[[148 116 149 130 113]
 [109 150 139 126 110]
 [117 138 126 107 146]]
->
[[148 116]
 [109 150]]

[[124 133]
 [105 126]
 [124 128]]
->
[[124 133]
 [105 126]]

[[139 129 136 128]
 [121 128 100 137]]
->
[[139 129]
 [121 128]]

[[129 124]
 [121 106]
 [130 123]]
->
[[129 124]
 [121 106]]

[[146 126]
 [143 152]
 [148 135]]
->
[[146 126]
 [143 152]]

[[105 130 134 140]
 [107 114 117 146]
 [149 115 116 112]]
->
[[105 130]
 [107 114]]

[[149 124 124]
 [124 110 110]
 [122 111 111]
 [136 106 106]
 [149 120 120]]
->
[[149 124]
 [124 110]]
---
[[122 115 126 121 118]
 [118 129 124 133 125]
 [129 132 130 144 120]
 [119 120 133 106 124]]
->
[[122 115]
 [118 129]
 [129 132]]

[[124 107 132 127 126]
 [126 127 121 134 143]
 [128 130 115 133 120]]
->
[[124 107]
 [126 127]
 [128 130]]

[[113 148 112 112]
 [150 105 138 134]
 [106 118 125 128]
 [115 139 134 126]
 [140 111 135 108]]
->
[[113 148]
 [150 105]
 [106 118]]

[[144 125 138 117]
 [140 133 132 146]
 [138 153 146 136]
 [126 125 157 126]]
->
[[144 125]
 [140 133]
 [138 153]]

[[149 120 119 109 116]
 [146 132 127 112 119]
 [108 114 122 136 133]
 [102 116 119 134 133]
 [104 122 103 129 135]]
->
[[149 120]
 [146 132]
 [108 114]]

[[115 150]
 [131 104]
 [139 155]
 [149 117]
 [157 104]]
->
[[115 150]
 [131 104]
 [139 155]]

[[125 122 100]
 [126 123 105]
 [127 126 118]]
->
[[125 122]
 [126 123]
 [127 126]]

[[150 136 127 123]
 [122 121 136 102]
 [137 126 126 125]
 [146 135 133 105]]
->
[[150 136]
 [122 121]
 [137 126]]

[[126 119 142 128 121]
 [115 105 150 125 116]
 [111 112 139 124 125]
 [135 134 127 121 119]
 [127 135 124 128 132]]
->
[[126 119]
 [115 105]
 [111 112]]
---
[[148 118 131 145]
 [139 120 128 152]
 [106 139 124 115]
 [134 130 134 101]]
->
[[120 128]
 [139 124]]

[[105 124 110 132 121]
 [125 115 126 131 126]
 [115 136 115 138 131]
 [129 125 127 119 132]
 [141 125 139 123 132]]
->
[[115 126]
 [136 115]]

[[102 149 150]
 [114 143 134]
 [134 114 112]
 [115 117 127]
 [127 133 131]]
->
[[143 134]
 [114 112]]

[[128 141 149]
 [126 137 138]
 [130 128 134]]
->
[[137 138]
 [128 134]]

[[151 112 116]
 [149 127 121]
 [108 120 124]]
->
[[127 121]
 [120 124]]

[[122 157 126 135]
 [128 128 128 128]
 [125 144 127 132]
 [127 133 128 129]
 [128 127 128 128]]
->
[[128 128]
 [144 127]]
---
[[109 125 131 123]
 [146 126 110 129]
 [151 125 120 134]
 [119 137 121 130]
 [127 136 155 123]
 [134 146 122 130]
 [130 130 118 132]]
->
[[151 125 120 134]
 [146 126 110 129]
 [134 146 122 130]
 [130 130 118 132]
 [127 136 155 123]
 [119 137 121 130]
 [109 125 131 123]]

[[113 124 140 127 107 135 110 122 108 119 129]
 [130 121 122 122 117 130 109 128 123 102 104]
 [120 120 138 117 111 122 114 128 116 112 126]]
->
[[130 121 122 122 117 130 109 128 123 102 104]
 [120 120 138 117 111 122 114 128 116 112 126]
 [113 124 140 127 107 135 110 122 108 119 129]]

[[131 129 131 123 127 127 123 126 123]
 [112 124 116 107 123 118 117 142 112]
 [122 129 121 137 129 121 139 120 135]
 [117 126 118 128 126 118 136 133 132]
 [114 147 114 135 138 110 147 107 134]
 [121 122 116 141 115 125 149 115 125]]
->
[[131 129 131 123 127 127 123 126 123]
 [122 129 121 137 129 121 139 120 135]
 [121 122 116 141 115 125 149 115 125]
 [117 126 118 128 126 118 136 133 132]
 [114 147 114 135 138 110 147 107 134]
 [112 124 116 107 123 118 117 142 112]]

[[118 141 125 133 113 115 137 134 128 150 135 124]
 [134 125 113 102 141 136 123 114 120 135 116 140]
 [137 112 108 125 146 135 135 113 115 114 121 140]]
->
[[137 112 108 125 146 135 135 113 115 114 121 140]
 [134 125 113 102 141 136 123 114 120 135 116 140]
 [118 141 125 133 113 115 137 134 128 150 135 124]]

[[125 116 141 136 102 141 134 115 121 119 126 114 132 131]
 [123 145 127 127 139 141 157 123 122 139 128 109 129 108]
 [133 143 133 128 154 126 114 142 146 124 135 134 143 120]
 [127 153 152 134 134 115 146 138 137 143 118 130 128 105]
 [105 107 144 143 133 148 156 112 132  99 131 115 122 119]]
->
[[133 143 133 128 154 126 114 142 146 124 135 134 143 120]
 [127 153 152 134 134 115 146 138 137 143 118 130 128 105]
 [125 116 141 136 102 141 134 115 121 119 126 114 132 131]
 [123 145 127 127 139 141 157 123 122 139 128 109 129 108]
 [105 107 144 143 133 148 156 112 132  99 131 115 122 119]]

[[155 143 121 129 116]
 [129 107 130 141 141]
 [114 124 124 131 105]
 [139 126 137 134 136]
 [133 141 130 128 112]]
->
[[155 143 121 129 116]
 [139 126 137 134 136]
 [133 141 130 128 112]
 [129 107 130 141 141]
 [114 124 124 131 105]]

[[135 133 125 123 117 113 133 108 123 131]
 [154 133 120 121 128 128 120 142 120 121]
 [128 111 131 120 136 125 128 131 120 113]
 [129 135 137 132 128 135 128 138 135 115]
 [127 122 116 126 121 132 137 127 122 133]
 [124 116 140 131 146 134 134 108 123 141]
 [125 109 139 139 128 129 114 125 129 121]
 [113 136 131 110 118 129 136 133 127 121]
 [130 133 126 132 143 142 125 114 131 150]]
->
[[154 133 120 121 128 128 120 142 120 121]
 [135 133 125 123 117 113 133 108 123 131]
 [130 133 126 132 143 142 125 114 131 150]
 [129 135 137 132 128 135 128 138 135 115]
 [128 111 131 120 136 125 128 131 120 113]
 [127 122 116 126 121 132 137 127 122 133]
 [125 109 139 139 128 129 114 125 129 121]
 [124 116 140 131 146 134 134 108 123 141]
 [113 136 131 110 118 129 136 133 127 121]]

[[110 141 106 138 142 132 127 143]
 [122 120 136 110 122 145 116 113]
 [113 137 133 124 129 134 130 118]
 [138 125 130 126 125 125 129 137]
 [153 128 125 134 132 125 124 127]
 [107 120 121 121 125 129 136 139]
 [145 153 112 124 140 144 138 148]
 [129 133 122 121 126 140 128 128]
 [117 138 127 129 138 132 121 123]]
->
[[153 128 125 134 132 125 124 127]
 [145 153 112 124 140 144 138 148]
 [138 125 130 126 125 125 129 137]
 [129 133 122 121 126 140 128 128]
 [122 120 136 110 122 145 116 113]
 [117 138 127 129 138 132 121 123]
 [113 137 133 124 129 134 130 118]
 [110 141 106 138 142 132 127 143]
 [107 120 121 121 125 129 136 139]]
